Here is a tiny trained network, its code and every weight. The questions are about switching its units off for an input and a class, where a switched-off unit gives its printed mean instead of its output.

import numpy as np


def w(rows, s, z=0):
    codes = np.array(rows[::2]) - 128.0
    scale = np.full(codes.shape[1], s)
    scale[-1] = z or s
    return codes * scale


def f(y):
    return y / 2 * (1 + np.tanh(0.7978845608 * (y + 0.044715 * y**3)))


def log_softmax(a):
    a = a - a.max(-1, keepdims=True)
    return a - np.log(np.exp(a).sum(-1, keepdims=True))


def net(x, mask):
    res = np.array(x, float).reshape(1, 6) / 4 @ E
    y = f(res @ A[0][:, :-1].T + A[0][:, -1])
    res = res + np.where(mask, y, B[0][:, -1]) @ B[0][:, :-1]
    return log_softmax(res[-1] @ U[:, :-1].T + U[:, -1])


A, B = {}, {}
E = w([
[224,41,169,132,20],'x0',
[131,84,83,211,112],'x1',
[153,115,70,78,178],'x2',
[2,40,142,134,129],'x3',
[71,119,163,6,24],'x4',
[158,100,76,74,137],'x5',
],0.0066)
A[0] = w([
[92,164,232,185,92,138],'N1',
[181,208,199,164,132,251],'N2',
[218,118,131,76,21,139],'N3',
[137,85,70,52,95,250],'N4',
[135,78,126,210,143,102],'N5',
[130,86,190,211,15,224],'N6',
[122,192,161,129,8,201],'N7',
[52,165,127,167,255,215],'N8',
[184,79,80,100,197,242],'N9',
[39,186,230,134,96,224],'N10',
[129,120,171,173,133,45],'N11',
],0.0092,0.0028)
B[0] = w([
[177,110,101,63,182,172],'N1',
[192,89,98,78,163,201],'N2',
[110,136,19,81,73,227],'N3',
[46,206,86,172,137,210],'N4',
[168,51,204,179,68,172],'N5',
[110,46,118,124,88,218],'N6',
[175,46,126,29,202,195],'N7',
[176,192,231,171,122,255],'N8',
[158,187,34,254,102,205],'N9',
[96,75,144,73,226,210],'N10',
[160,89,171,104,66,130],'N11',
],0.0062,0.0078)
U = w([
[123,75,85,49,151,103],'0',
[139,214,14,124,135,248],'1',
[167,184,184,98,210,180],'2',
[130,155,134,100,181,1],'3',
[2,135,112,140,139,116],'4',
[194,179,192,217,195,181],'5',
[181,62,91,194,67,83],'6',
],0.0094,0.0031)

Each question gives the input, the list of numbers given to net, and the class t.
The units are the neurons (one row each of A and B). Each row of codes is followed by its name. A weight is (code - 128) times the scale printed after its matrix; where a second scale follows, it is the last column's (A, B and U).
mask holds one flag per neuron, in row order. A switched-off neuron (its flag False) gives its mean, the last column of its row in B, instead of its output. The means were averaged over made-up inputs and are rounded, as every weight is.
A unit's drop is (log p(t) with every unit on - log p(t) with that unit switched off) / (log p(t) with every unit on - log p(t) with every unit switched off).
The circuit of an input: a set's keep is (log p(t) with only the set's units on - log p(t) with every unit switched off) / (log p(t) with every unit on - log p(t) with every unit switched off). Starting from all 11 units, units are removed one at a time, each time the one whose removal leaves the highest keep (on an exact tie, the one counted first), for as long as the keep stays at least 0.8.
circuit, biggest first: the units of the circuit, biggest drop first
k most important neurons: the k neurons with the biggest drops, biggest first
drop of u: that unit's drop, to one decimal
input [6,-2,-7,5,-4,-4], class 0: circuit, biggest first : N1, N9, N8
input [1,-5,-1,8,-5,1], class 5: 2 most important neurons : N3, N8
input [5,-7,0,7,2,8], class 4: circuit, biggest first : N4, N2
input [-5,5,7,-4,-1,-2], class 5: circuit, biggest first : N8, N3
input [-8,5,6,5,-4,-3], class 5: circuit, biggest first : N8
input [-4,8,8,-7,-1,-1], class 5: 3 most important neurons : N3, N8, N4
input [-1,-5,-2,5,5,7], class 4: 3 most important neurons : N4, N2, N1
input [-7,7,1,-1,2,-1], class 5: 2 most important neurons : N8, N3
input [-5,0,-3,5,-4,6], class 5: circuit, biggest first : N8, N3
input [0,-3,-2,-3,3,-8], class 0: 2 most important neurons : N8, N7
input [7,6,2,-5,6,2], class 1: 4 most important neurons : N3, N4, N5, N10
input [3,0,0,-5,4,8], class 1: drop of N11 : 0.0
input [-5,-7,2,4,-8,3], class 5: drop of N8 : 0.3
input [-7,3,4,7,-5,6], class 5: circuit, biggest first : N8
input [-6,-2,-6,5,-2,-4], class 2: drop of N8 : 0.1
